Here is a tiny trained network, its code and every weight. The questions are about switching its units off for an input and a target symbol, where a switched-off unit gives its printed mean instead of its output.

import numpy as np


def w(rows, s, z=0):
    codes = np.array(rows[::2]) - 128.0
    scale = np.full(codes.shape[1], s)
    scale[-1] = z or s
    return codes * scale


def norm(h):
    return h / np.sqrt((h * h).mean(-1, keepdims=True) + 1e-5)


def f(y):
    return np.maximum(y, 0)


def softmax(a):
    e = np.exp(a - a.max(-1, keepdims=True))
    return e / e.sum(-1, keepdims=True)


def log_softmax(a):
    a = a - a.max(-1, keepdims=True)
    return a - np.log(np.exp(a).sum(-1, keepdims=True))


def net(x, mask):
    ids = ['ΓΔΘΠΦβεζηλσψ'.index(c) for c in x.split()]
    T = len(ids)
    res = E[ids] + P[:T]
    r = norm(res)
    for j in range(3):
        rows = slice(3 * j, 3 * j + 3)
        q, k, v = (r @ M[0][rows].T for M in (Q, K, V))
        z = softmax(np.where(np.tri(T) > 0, q @ k.T / 3**0.5, -1e9)) @ v
        o = O[0][rows]
        res = res + np.where(mask[j], z, o[:, -1]) @ o[:, :-1]
    y = f(norm(res) @ A[0][:, :-1].T + A[0][:, -1])
    res = res + np.where(mask[3:7], y, B[0][:, -1]) @ B[0][:, :-1]
    return log_softmax(norm(res)[-1] @ U[:, :-1].T + U[:, -1])


Q, K, V, O, A, B = {}, {}, {}, {}, {}, {}
E = w([
[131,84,130],'Γ',
[97,98,162],'Δ',
[148,105,95],'Θ',
[78,112,167],'Π',
[99,96,160],'Φ',
[190,165,144],'β',
[137,76,125],'ε',
[74,112,171],'ζ',
[84,103,167],'η',
[96,136,80],'λ',
[187,146,2],'σ',
[27,157,171],'ψ',
],0.027)
P = w([
[74,4,77],'0',
[90,41,70],'1',
[101,58,74],'2',
[119,77,84],'3',
[132,94,87],'4',
[141,106,93],'5',
[150,120,92],'6',
[161,128,91],'7',
[164,133,88],'8',
],0.014)
Q[0] = w([
[214,246,193],'H0',
[16,63,1],'H0',
[129,74,136],'H0',
[172,134,183],'H1',
[190,161,217],'H1',
[15,26,4],'H1',
[115,125,123],'H2',
[147,116,114],'H2',
[200,164,218],'H2',
],0.028)
K[0] = w([
[174,24,199],'H0',
[110,254,72],'H0',
[87,132,108],'H0',
[102,131,98],'H1',
[87,113,79],'H1',
[208,199,211],'H1',
[135,146,128],'H2',
[113,120,131],'H2',
[112,24,107],'H2',
],0.034)
V[0] = w([
[221,22,218],'H0',
[139,234,90],'H0',
[103,126,115],'H0',
[149,198,134],'H1',
[18,251,43],'H1',
[195,150,199],'H1',
[47,33,37],'H2',
[233,99,211],'H2',
[162,38,134],'H2',
],0.027)
O[0] = w([
[166,252,101,52],'H0',
[60,117,179,106],'H0',
[141,96,121,153],'H0',
[178,146,66,77],'H1',
[56,159,17,98],'H1',
[227,100,132,75],'H1',
[97,99,225,252],'H2',
[236,118,68,64],'H2',
[193,99,152,161],'H2',
],0.028,0.025)
A[0] = w([
[220,195,189,95],'N0',
[195,54,95,145],'N1',
[100,253,172,36],'N2',
[90,76,179,254],'N3',
],0.053,0.0059)
B[0] = w([
[65,255,113,162],'N0',
[121,20,129,162],'N1',
[157,5,116,147],'N2',
[180,147,88,254],'N3',
],0.067,0.044)
U = w([
[52,99,199,199],'Γ',
[106,142,121,81],'Δ',
[57,112,78,176],'Θ',
[109,135,107,81],'Π',
[130,144,127,127],'Φ',
[162,128,109,78],'β',
[145,123,6,1],'ε',
[148,140,120,178],'ζ',
[116,139,111,86],'η',
[150,141,130,75],'λ',
[153,121,106,59],'σ',
[128,152,170,221],'ψ',
],0.022,0.0047)

Each question gives the input, a string of symbols that net reads in full, and the target symbol t.
The units are the heads (3 rows each of Q, K, V and O) and the neurons (one row each of A and B). Each row of codes is followed by its name. A weight is (code - 128) times the scale printed after its matrix; where a second scale follows, it is the last column's (O, A, B and U).
mask holds one flag per unit, heads first, then neurons. A switched-off unit (its flag False) gives its mean, the last column of its rows in O or B, instead of its output. The means were averaged over made-up inputs and are rounded, as every weight is.
A unit's drop is (log p(t) with every unit on - log p(t) with that unit switched off) / (log p(t) with every unit on - log p(t) with every unit switched off).
The circuit of an input: a set's keep is (log p(t) with only the set's units on - log p(t) with every unit switched off) / (log p(t) with every unit on - log p(t) with every unit switched off). Starting from all 7 units, units are removed one at a time, each time the one whose removal leaves the highest keep (on an exact tie, the one counted first), for as long as the keep stays at least 0.8.
circuit, biggest first: the units of the circuit, biggest drop first
most important unit: the unit with the biggest drop
k most important neurons: the k neurons with the biggest drops, biggest first
heads that matter: for each layer, one digit per head in row order, 1 if its drop is at least 0.15 and else 0, layers parted by /
input β Θ σ Δ σ Π, target ψ: most important unit -> H1
input σ σ Π Θ, target ε: 3 most important neurons -> [N3; N0; N1]
input λ σ λ, target ε: 3 most important neurons -> [N3; N0; N1]
input β Φ ε σ Π Φ Γ Θ, target ψ: circuit, biggest first -> [H1; N0]
input ζ λ Δ Δ ψ Π ψ ε Δ, target Θ: circuit, biggest first -> [H1; H2]
input λ Π σ ζ Δ, target ε: 3 most important neurons -> [N3; N0; N1]
input ψ Φ ψ Θ ε, target Θ: circuit, biggest first -> [H2; N3]
input ψ σ Θ λ Π Δ ψ Π, target Θ: circuit, biggest first -> [H1; H2]
input λ Γ ζ Θ ψ Θ σ, target Θ: heads that matter -> 111
input Δ λ Γ, target Γ: heads that matter -> 001
input λ Θ ε λ Π Γ, target Γ: heads that matter -> 101
input β Γ ε Π, target ψ: heads that matter -> 110
input η Φ Θ σ Π ζ, target ε: heads that matter -> 010
input Π Φ Δ ψ Δ ζ, target Θ: heads that matter -> 111
input ζ Φ Θ Γ ψ η, target Θ: most important unit -> H1
input Π σ Θ ε, target ε: circuit, biggest first -> [H1; N0; N1; N2]
input λ Π σ ζ Γ, target ε: heads that matter -> 010
input Π ε ζ ε Φ Π β Θ, target ε: heads that matter -> 101
input Θ ε Γ, target ψ: heads that matter -> 011
input Θ λ ζ λ σ Π, target ε: circuit, biggest first -> [H1]
input Δ ψ Γ Π ψ Θ ψ σ Θ, target Θ: heads that matter -> 111
input β Φ ζ ζ Θ ζ, target ψ: heads that matter -> 010
input λ ε ε, target Γ: heads that matter -> 011
